Each row has a class, written as a number after it.
[ -6   9  -1  -6  -3  19  12 -11   9   3   1  19 -37  15  -5 -20 -29  15
  -3  -6   3  -8   6  -4  -2  35   1 -19   8  12  -3  15   3   2 -16  12
  10]  2
[ 16  -5  16  24 -24  14   0  -7  -3   5 -34  13 -49   2   2 -21 -63   0
 -22  11  27  -5  -6   7  18  35  30  13  30  10 -19  -4   7  -3   5   5
  -8]  6
[ 34   5  18  15  -6   5 -23  -6   0  21 -31  12 -38  -3  -7 -14 -22  18
  -9  18   1  42   8 -11   7 -13 -20  -3  29  -2 -44  -8 -15  20 -26  17
  17]  1
[ -6 -29   5   0  -3  36   7  -4  21 -11   4  13   9   5  11  17  -7  -7
   6   2  -9  -3  18  -8  -6  -6  -3  20  21  38   4  17   7  -2  20  -3
  14]  3
[ 13  29   2   9   0  -9  -4   3   0  11   8  19 -42  18  -6 -34 -17  13
   0   4  11  21  13  -4   6   9  -7 -14  15  12 -24   3  -8   5 -23   7
   8]  1
[ 21  28 -14  21  40   0 -26  42  24  29 -37  11  65 -16  -1 -28  52 -19
 -28  22 -35  52   2   9  17 -13 -14 -10 -10 -24  12  27  33  -9  -8   3
   4]  3
[ -2  18   8   7 -15  13  -5 -14   7   4 -10  19 -40  14   7 -25   1  25
   2   6   4  13  14   1  -1  29  -2   2  19  32 -19  13  -4  11 -23   2
   8]  1
[  4 -22  22 -22 -19  16 -13 -12   6  -1 -30  -5 -26  -4 -14   8 -34   6
  -5  14  10 -30   3   3   8  26   2  -1  15 -15  -9  -1  10  14 -11   2
  12]  4
[ 16 -13   7 -20 -29   5 -12   3 -12  -3   4  14 -74 -18  -7  -6 -22  34
 -21  -6  49  -9 -29 -18  -1  30  -9 -11  10 -17 -18 -10  -4   0 -17  13
 -13]  1
[  1 -10  10  -2   9  24  24   6  30 -14  -9   5   9   4  27  39  -6  -6
   8  -3  15  15  13 -13   0  -4   7  21  11  48  24   8  11 -10  16  -6
   0]  5
[ -2 -26   3  48   3   4   3 -10  41 -10  -9   0   2  19  21   5   1   8
  -1  -5 -12  18 -11 -11   4 -18   6  21  24  24   0  -4  -7  -9  20 -11
   4]  9
[ -5  17  -4  19  18   4 -15  20   9  -4 -17   7  19 -13   5  -9  -6 -18
   0   4  -5   3 -28 -19   8 -30  14  -4   9   8   5   3  35   2   1   3
   3]  11
[ 32  37  24  20   4   3   4  15   1   9 -47  29 -35  15   0 -43   9  29
 -12  17  15  38  11  -7  32   5 -13   0  37  17 -39   9  31  29 -33   5
   9]  10
[ 37  -2  20  -2 -16   3 -23   1 -19  18 -15   1 -14   9  -2 -61   6  37
 -15 -14 -34  50  25  15   7  19 -23 -27  15 -21 -44  11   7  28 -18  29
  17]  1
[  8  29  -7  10  31   1 -10  38  11  18 -29  16  22  10   3 -22   7 -13
 -10  13 -10   9  -1  -8 -13 -19   7 -15   5  11   3  15  28  -7   7   3
  10]  4
[ -1 -21  -2  20  -4  16  14 -12  26 -26  -1   8   1  13  13  18 -13   6
   8  -9  -6   6  -1 -11  -5 -18  -5  14  23  45   2  17  10   1   8   2
   4]  1
[  9  30  -4  25  42  -6 -10  30  19  15 -25  20  53  15  26 -41  22 -13
  -7  10 -12  26  16   0   3 -33   8   0  24  39  -8  24  20  -2   0  11
  10]  10
[-31 -36   3 -51   0  43 -24   9  21 -32  -6  -4  -7 -22  21  15 -17 -11
  21 -11  -6 -32  -1 -28  -4 -17  14  32  21  43  -3  -9   2   9  20  -5
  17]  8
[ -9  -7  -3 -49  41  37 -43  38  -1   2 -19   6  39  -5   8 -21  12 -26
 -10  10 -25  -2 -20   5 -21   6  11  -5 -27   0  13  44  22 -12  10   9
  22]  2
[ 17 -17  19  -3  -1  21 -28   2   4  17 -16  18 -28   6  -9 -14 -19   6
 -13  17 -10  17  19   2   9  15 -15  -6  19 -12 -15   1  -5   8  -9   3
   4]  3
[  8  -1  10 -12 -22  30 -28   6  -7   1 -30  13 -43 -11   1 -21  -4  24
 -12  20  11  23  -2  -2  11  20  -7  15  18  -1 -34  10   2  15 -19   9
  24]  1
[ -5  16   4  14 -15  26   6   3  11  22 -10  26 -39  12  -3 -26 -34  17
 -10  26   9 -12  37   0  12  33  12  -8  25  28 -16  -4   8  17 -21  -5
  14]  12
[ -6  16  -2   2  13   5 -19  14   7  -7 -20   4  30  -1  -2   3   8  -6
 -15  12  -9 -16 -24   5 -13 -10   9  10  -7  -3  10  17   7 -10   0   9
   7]  7
[ 13  14  11 -10  19  20  -5  16   4  12 -25  10  18  -5   8  -6   2 -19
  -5   6  -8  -6   2   0  -5   2   9   6   4  19  -1   6  24   3   5   5
   2]  6
[ 12 -13  -3   0  -5  30  16 -20   1 -17  30  -3  29  -3  20  -2   4  -5
   3 -13  -9   3   5  -4  -5 -10  22  26   6  29   4  32  -6  -7  28  -2
   0]  11
[ -1  32   2  -7  27   8  -9  18  12   5 -11  12  44   9  32 -24  15 -19
  -5  -2  -6   9  13  -1  -5  -2  16   3  -8  18  -6  10  16 -10   2   7
  12]  12
[  4  -7   8 -17 -19  15 -24   1  -8  -5 -33   8 -39  -4   1 -41 -18  22
 -12   5  -3   8   9  -8   9  12   4   6  18   0 -37   3  -6  11 -10  16
  16]  8
[ 22  -4  10 -14 -11  22  -4   6  -5  12 -27  22 -34   1  -8 -16 -23   3
  -7  19   4  19  17  -2  14   8  -8  -7  19  -2 -26   4   6  16 -15   1
  11]  0
[ 12  24   4   6  31   9 -18  26   5  -2 -30   9  28   7   1 -16   1  -9
 -12  10 -24  23 -13   1  -9  -7   7  -7   4   9   0  28  18  -1  -6   1
   2]  7
[  1  17   0   7  11   5  11 -18  12  17  30  45 -30  35  17 -23 -19 -15
  -9  12  32 -31  21 -17   4  15  11  -4   9  38  -3  22  17  -2 -17  17
   2]  2
[-10  24  -6  33  26 -10 -19  19  14  -1 -24   6  27   2   4 -25  -2 -22
 -19   5  -8 -25 -23  -8   9 -34   7  -1   9  29   8  -7  26  -6   8  21
  -9]  3
[  3 -26  -5  11   3  26  12  -2  19  -8  -1   5   0  -4  10  23  -5   0
  -6   0   5   1 -16 -15  -2 -10   4  14   9  29  16  10  11  -2  15  -3
  -4]  2
[-15 -15   0   9 -11  39   7  -3  24 -14  -2  11  -8   9   8  25  -8   2
  -4   0   3  -6   6 -11  -8  -2   4  31  17  37   9   9   6   1   9  -3
   9]  7
[ 24 -11   7   3  -4  37  22  -2  23 -11   0  16 -33  13  -5  27 -21   3
  -7 -15   8   0  -5 -19  -3  11  12   2  -6   9  29   8  16  -2  10   2
 -18]  11
[  4 -19   5  17   4  17   7   3  30 -23  -4  10   5  12   1  40 -24  -8
  -4  -1  -1  -5  -5 -17   0 -23  -3  16  28  28  14  -1  16   0  14  -7
  -5]  7
[  1  21  -6  18  34   9  -4  23  24  16 -34  27  47  -3  15 -20  15 -21
 -13   8  -9  15  -7  -2  10 -29  -1 -12  11  28   5  11  36  -2  -7   0
 -14]  0
[ 18  -4   9  -2   2  -1   0  -6  18  16  -1  15 -15   2 -12  -3 -38  -2
   0  11   1   0  20  -2  11  -2   8   0   5 -12  -7  -1 -20   1 -11   7
  14]  8
[ 29 -18  15  -4  -1  23  -3  15   6  23  -8  26 -16 -13  -7  15 -37  -5
 -13  32  36   9  13  -5  18  -4   1  10  38  -8 -14   1   0   5  -2  -2
  16]  10
[ 11  24  12   8  39   8 -20  33  24  35 -22  12  39 -20  19 -16  30  -8
 -11  11 -16  43 -10  -1  10  -8  -4  -5  -2   0  10   9  26  -2  -9  -1
   8]  5
[ -7 -31  -1  -6  -9  47  14  -4  27 -17   1  21  -4  -3  19  12 -11   5
   8  -6 -14  -7  -3 -11  -7  -8   2  21  18  28   6  18   7   3  17  -4
  16]  0
[  1  55   8  23   9  -5  26   0   6  20   5  34 -41  24   6 -28   0  15
   0   9  23  13  15 -15  -1  25  -5  -3   6   9  -7  14   9   0 -24   5
  21]  4
[  7 -14  17 -44 -15  40   1   6  -7  11 -10  16 -40   7 -35  24 -45 -13
 -14  24  25 -55  14  -4  -4  22  -6   0   7 -10  -3   1  23   8   5   6
  24]  4
[  7 -19  16   3 -13  13 -11 -19 -12   9 -20   3 -32   6  -5  -4 -21   5
 -19  20  11   1   7   0  10  27  -2  -5  17 -16 -16  -4   4   6  -9   5
   1]  9
[ 15   9   0  -2  32  14   4  27  23   3 -36  12  21  -6  -4  10 -12 -12
  -4   3  -3  17 -20 -14   3 -15  -1 -17  -4   4   7  18  34  -1 -10  11
  13]  2
[-13 -12   9  -4   7  28  18   3  37  -4   3  17  24   7  21  31  -2  -2
  11   6   2  -9  20  -1   0  -1   1  14  16  40  24  13  15  -7  10  -6
  16]  5
[ 22 -18  -3  21  -8  26  14  -2  26 -19   5   7 -10  13   8  17  -9  -3
  -6 -11   1  17   2 -21   5 -17   8  24  10  22  11  10  10  -5  25  -3
  -3]  11
[ -3 -21  -3   4   3  35  13   8  31  -1  -7   3   5   3   8  17 -11  -1
   5  -3  -6  -3  10 -15 -10 -19   4  17  16  32   8   8   9   1  19  -7
  15]  4
[ 39  -4 -23 -38 -48  33  -1  61 -19   6 -27  11 -65 -21 -14  41 -28 -26
 -14  22  29   4  49 -37   5  -1   1 -11  31  -4 -12 -28  68  27  23  34
  42]  1
[-11 -23   4 -13  11  32  22  -2  60 -20   3  32 -15  17  13  76 -39 -11
  20   1  13 -49  17 -34  -9 -12   1  -2  30  13  28 -16  15  -7   8   8
  26]  9
[ 11  39   2  23  33   7   3  43   7  13  -9  20  56  10  20 -30  42   1
  -7  18  13  18  19   2  18 -29  21   7   1  50  10  20  26   2   0  -1
   0]  11
[  9 -12   7 -15 -23  20   2   5 -11  14 -37   8 -31  -3 -21  18 -27   5
 -10  20  19 -19   3  -7 -13   8  -3 -12  11 -12 -11  -3  19   8  -2   7
  13]  4
[  9 -32   2  15  -3  24   5 -32  14 -10  10   9 -12   4  30  -1 -15   1
 -18  -5   8 -15 -19 -15 -19   8  20  25  11  23  10  30  -5 -16  21  -1
 -22]  4
[ -1 -21  -6  12  -3  35  21   2  21 -11  -4   9   7  -4  14  16 -11   1
   0  -4   2  -4   3 -10  -3 -16   9  22  32  37   9  12  11   2  22   3
   6]  10
[-16 -26  -1  18 -12  27  15 -11  20 -22  -2   6   8   4  29  24 -22   3
   1  -1   5 -10   5 -11  -3  -7  13  25  16  32   8  -2   5  -3  16  -3
   5]  12
[ -6  14   1  20  22   7  -3   3  18  11 -36   1  29  -6   3   4  14  -7
 -11  19  -1  -1 -17  -4   1 -13   6   3   4  12   2   4   8  -7  -5   3
   7]  9
[ 15  21  -1 -10  -4  39  16  11  -5  20  -5  48 -34   3 -11 -32  -8  10
  -1   2 -18   0   1 -10   1  -2 -11 -32  22   4 -26  10  42  23 -16   0
   6]  0
[ 61   6  11  23  33  45  18  33  17  16 -37  -6   8   8   9  -2  26  -1
 -10  26 -22 114  34 -16   5 -12  -4  41   5  36 -20  40 -16   3  20 -13
  42]  9
[  6  26   2   0  30   4   0  27  13  -4 -25  13  39   6  11  -5  13  -7
 -14   9   1  -3  -3  -8  -2 -13  -2  -1  -8  18   2   9  25  -6  -4   5
   6]  12
[ 11 -14  38 -10 -21  20 -15 -14 -25  34   4  12 -30  25   5 -23 -19  10
   1  21   5  16  38  25   5  19   7  11  10  11 -29  -2 -18  12   1  -1
  16]  5
[ 10 -13  17  23  12  21   6   4  35   6 -11   7  -9   1  -1  39 -18  -6
   4   6 -18  13 -27  -5  -6 -14   3  16   4  13  27  -4   4  -6  20 -17
   1]  5
[  4 -22  24  -7 -23  31 -15 -18   4  22 -25  14 -34  10  -6   4 -51  -2
 -13  20  17 -24  19  11  18   3   8   4  22   5 -16 -20   5  12  -7  14
   1]  5
[-10  -8   4   5  -7   7  15   8  29 -28   1  23 -22  47  27 -21 -12  32
  10 -22  21 -26  36 -16  -2   9  20 -10   9  58  12  13  13   6  -8  22
   0]  11
[  8  -6  16  -9 -29  20  -4   3 -10   8 -17  13 -35   0   4 -14 -36  19
 -13  24  29  -7  33   0  18  29   8   4  23   2 -32 -10   3  17 -15   7
  23]  12
[-10   6   6 -17 -13  26   6  -2   3  13  -7  22 -41  -7   5 -19 -14  21
  10  23   2 -12  35  -2 -11  60   3   1  21  23 -10  25  -1  15 -25  -3
  31]  6
[ 33 -33  14 -17 -26  25  22 -31  -2 -11 -22  -9 -45 -13  -6   1 -38  13
 -14  -7  24   6  12  -8  21  33  -6  12  12   2 -24   8   2  15 -21   7
 -16]  6
[  8 -14  18 -13 -28  28 -10   2  -5   7 -21   5 -29   6 -17  -8 -22   6
   2  14   5  15  28  -1  12  18  -2   5  13   3 -26   6   9  20  -8   1
  34]  11
[-15  44 -10   2  32  -9 -10  30   3   6 -30  18  39  -9  17 -28  12 -12
  -6  -3 -15  12 -20   5  -9   5  27 -20 -19 -13  23  17  25 -21  -3  14
  -3]  8
[ 10  21   2  10  38   5  -1  34   7  14 -26  11  48  -3   4 -26  10  -7
  -7   2 -16  23  -5   1  -2 -25  -2 -13  11  13   0  23  28   3  -2  15
  14]  10
[-11 -39   0 -17 -29  37  46 -41  18 -49 -31  -6 -36 -15 -11  48 -63  12
  -4  -5  60 -54 -24 -17  11  12  10  29  14  30   4  20   4   0 -17  18
  -7]  10
[ 26  -5  14 -17  -6  25 -12   4  -2  18 -27  10 -30  -6 -12  -1 -16   8
 -13  21  12   2   6  -5  12  12   0  -5  13   2 -17   0   7  18 -13   7
   9]  2
[  8 -29   5  -2   5  33  12   5  25 -13  -1  12  -4  -8  20  24 -19  -4
   7  -2   4   6   6 -18  -3  -3   2  28  25  30   4   8   5  -3  17 -11
   8]  6
[ 17  -3  -3  17  23  23   5   2  39  -8   6  29   6   3  24   7  -2 -12
  -4  -4 -20  26 -16 -14  -1 -18  -1  21   8   3  17  19  -2 -15  18  -6
   2]  0
[  7 -28  -8  12  -7  28  26  -5  11 -19  -4   7  -3  17   5  35 -42 -15
 -12  16  29 -20  18 -17   3 -27  11  27  11  46   1   0   6  -5  19  -1
  -4]  12
[ 35  45   7  47  31  -6  22  43  24  21 -26  41   2  26 -15   4   9  -6
 -24   9  21  41 -10 -19  10 -13  -9 -14 -16   1  24  12  46 -11  -7   7
   2]  11
[  2  22   9   3   6  24   3  10  11  23  -6  35 -45  16 -11 -25 -12  18
  -3  14   3   3   7  -3   7  28  -2 -16  11  13  -8  10  14  14 -24  -1
  18]  2
[ 23   0  19   5  -7  20   2  -6   2  24 -24  31 -39  -4  -7  23 -36 -11
 -28  18  21 -21   8 -17  -4  24 -12   0  24  -4  -1 -14  21   5  -3  21
   3]  6
[ 16  -9  10 -16 -15   8  -4   2 -12   8 -17   7 -27 -10 -18 -15 -16  28
 -11  15   0  -3  10   1   1  16   0  -4   0 -16 -13   6 -14  11 -12  14
  15]  8
[ 19  39  -3  23  24  -2  -1  25  10  13 -28  11  39   0  -5 -14  18 -14
 -15   4  -3  19 -11  -8   6 -29   5 -10  -1  12   2   9  30  -5   1   9
  -2]  11
[  0  30 -17  32  15   0  12  25  19  17 -42  29  22  -1   4  -4  12   5
  -7  12 -11  24   5 -13  -9 -30   5 -13   7  16   6   6  21  -5  -4  13
   7]  8
[  9  -5   3   6   6  33   5   9  23  -8  10  23  -3  17   2  26   1  -1
  -6   0  -6  -6   1 -15  -9 -19  -3  21  16  24   9   6  12   1  14  -6
   2]  7
[ 13 -24   5  16   6  27  13   0  30 -17   4   8   8  -2   4  25 -12  -5
  -4 -10 -16   5  -3 -18   0 -16 -12  16  25  26  11   7  12  -4  27   0
   4]  3
